Below are the code and all the weights of a small trained network. Each question names an input and a class and asks about switching units off, where a switched-off unit gives its printed mean instead of its output.

import numpy as np


def w(rows, s, z=0):
    codes = np.array(rows[::2]) - 128.0
    scale = np.full(codes.shape[1], s)
    scale[-1] = z or s
    return codes * scale


def norm(h):
    return h / np.sqrt((h * h).mean(-1, keepdims=True) + 1e-5)


def f(y):
    return np.maximum(y, 0)


def log_softmax(a):
    a = a - a.max(-1, keepdims=True)
    return a - np.log(np.exp(a).sum(-1, keepdims=True))


def net(x, mask):
    res = np.array(x, float).reshape(1, 6) / 4 @ E
    u = 0
    for l in range(2):
        y = f(norm(res) @ A[l][:, :-1].T + A[l][:, -1])
        res = res + np.where(mask[u : u + 6], y, B[l][:, -1]) @ B[l][:, :-1]
        u += 6
    return log_softmax(norm(res)[-1] @ U[:, :-1].T + U[:, -1])


A, B = {}, {}
E = w([
[140,129,147,125,139,100,117,126,131,106],'x0',
[78,140,101,163,77,153,34,104,227,97],'x1',
[128,135,134,133,143,122,137,118,127,118],'x2',
[139,70,91,3,126,255,104,100,156,44],'x3',
[116,101,82,101,43,93,147,70,79,95],'x4',
[147,129,144,139,138,120,130,110,128,118],'x5',
],0.0091)
A[0] = w([
[229,68,131,26,235,216,79,159,160,201,5],'0.n1',
[98,157,115,219,8,58,140,140,58,113,227],'0.n2',
[112,103,38,111,44,58,139,25,75,111,194],'0.n3',
[122,211,236,129,33,126,207,225,156,253,108],'0.n4',
[17,103,134,155,130,115,20,6,230,169,163],'0.n5',
[70,169,131,44,109,236,23,50,155,92,58],'0.n6',
],0.0054,0.0026)
B[0] = w([
[15,124,130,145,216,145,189,127,98,33,234],'0.n1',
[39,124,202,145,185,172,136,157,92,240,254],'0.n2',
[41,47,130,104,128,65,165,64,102,134,240],'0.n3',
[205,189,163,88,145,60,142,116,129,107,226],'0.n4',
[94,108,145,199,65,126,66,124,224,145,243],'0.n5',
[254,184,94,187,129,142,125,142,53,114,246],'0.n6',
],0.0076,0.006)
A[1] = w([
[191,172,97,67,2,108,36,41,128,119,136],'1.n1',
[161,125,189,134,198,163,116,136,78,192,200],'1.n2',
[78,128,130,180,108,73,103,166,244,195,61],'1.n3',
[104,84,99,148,86,196,93,74,236,55,86],'1.n4',
[218,184,122,165,133,123,152,220,189,142,236],'1.n5',
[121,61,93,74,93,106,165,96,91,128,2],'1.n6',
],0.0095,0.0034)
B[1] = w([
[111,98,179,173,122,104,163,127,81,159,197],'1.n1',
[87,102,54,145,105,105,34,161,110,134,254],'1.n2',
[148,110,157,108,97,239,194,45,153,28,239],'1.n3',
[125,170,107,99,172,9,119,204,98,229,237],'1.n4',
[220,163,91,57,147,173,96,168,216,94,219],'1.n5',
[230,180,158,118,110,139,149,125,140,126,181],'1.n6',
],0.012,0.0078)
U = w([
[159,180,87,117,159,97,55,201,163,149,186],'0',
[75,108,156,139,97,44,153,136,60,207,253],'1',
[32,84,100,90,195,185,105,148,75,50,34],'2',
[204,99,149,50,108,151,203,79,81,92,19],'3',
[157,166,187,143,102,212,110,96,212,75,93],'4',
[6,106,164,194,55,125,148,36,175,126,58],'5',
],0.015,0.0031)

Each question gives the input, the list of numbers given to net, and the class t.
The units are the neurons (one row each of A and B). Each row of codes is followed by its name. A weight is (code - 128) times the scale printed after its matrix; where a second scale follows, it is the last column's (A, B and U).
mask holds one flag per neuron, layer by layer. A switched-off neuron (its flag False) gives its mean, the last column of its row in B, instead of its output. The means were averaged over made-up inputs and are rounded, as every weight is.
A unit's drop is (log p(t) with every unit on - log p(t) with that unit switched off) / (log p(t) with every unit on - log p(t) with every unit switched off).
The circuit of an input: a set's keep is (log p(t) with only the set's units on - log p(t) with every unit switched off) / (log p(t) with every unit on - log p(t) with every unit switched off). Starting from all 12 units, units are removed one at a time, each time the one whose removal leaves the highest keep (on an exact tie, the one counted first), for as long as the keep stays at least 0.8.
circuit, biggest first: the units of the circuit, biggest drop first
unit that matters most: the unit with the biggest drop
top k neurons: the k neurons with the biggest drops, biggest first
top k neurons in layer l: the k neurons of layer l with the biggest drops, biggest first
drop of u: that unit's drop, to one decimal
input [3,7,2,-6,-1,-2], class 4: circuit, biggest first : [1.n3]
input [-7,7,3,4,4,1], class 1: circuit, biggest first : [1.n4, 1.n1]
input [0,0,-6,0,2,3], class 1: top 3 neurons : [0.n5, 1.n3, 0.n3]
input [6,7,7,6,2,5], class 1: circuit, biggest first : [1.n1, 1.n4]
input [-6,1,-7,1,5,1], class 1: top 2 neurons : [1.n3, 1.n5]
input [-2,-8,-5,6,-1,-6], class 2: top 2 neurons : [0.n1, 1.n3]
input [-2,2,-3,5,-5,8], class 0: top 2 neurons in layer 1 : [1.n4, 1.n3]
input [-7,-7,-4,0,-5,7], class 0: top 2 neurons : [0.n3, 1.n3]
input [2,1,8,-1,7,-4], class 5: top 2 neurons : [1.n4, 0.n6]
input [-7,3,6,0,-2,2], class 4: top 4 neurons : [1.n3, 0.n5, 1.n2, 0.n1]
input [7,4,1,2,2,4], class 1: top 2 neurons : [1.n4, 1.n1]
input [-5,-1,4,5,3,-6], class 3: top 2 neurons : [0.n5, 1.n6]
input [-4,-1,-1,5,2,-6], class 3: top 2 neurons in layer 1 : [1.n6, 1.n2]
input [-5,6,2,6,1,-8], class 1: unit that matters most : 1.n1
input [-4,2,8,-8,-2,-3], class 4: top 2 neurons : [1.n3, 1.n4]
input [6,6,4,-3,2,2], class 5: top 2 neurons : [1.n5, 1.n3]
input [-2,-5,2,0,3,6], class 1: top 2 neurons : [1.n3, 1.n5]
input [-2,-1,7,-5,-3,4], class 0: top 2 neurons : [0.n5, 1.n2]
input [6,3,-7,-1,1,5], class 5: top 2 neurons in layer 1 : [1.n5, 1.n3]
input [-2,6,-1,8,-5,-5], class 0: circuit, biggest first : [1.n4]
input [4,5,-8,8,6,5], class 1: top 2 neurons : [1.n1, 1.n4]
input [-2,6,-7,-1,0,8], class 4: top 3 neurons in layer 1 : [1.n3, 1.n2, 1.n5]
input [4,8,1,-8,-7,-8], class 4: drop of 1.n3 : 0.2
input [-7,-6,-6,7,-2,2], class 2: top 2 neurons : [0.n1, 1.n3]
input [4,2,-3,4,0,3], class 0: drop of 0.n6 : 0.5
input [-5,3,-1,8,-6,-6], class 0: drop of 1.n4 : 0.4
input [-3,4,0,-7,7,-4], class 5: drop of 0.n6 : 0.0
input [-8,-8,-8,4,-8,2], class 2: circuit, biggest first : [0.n1]
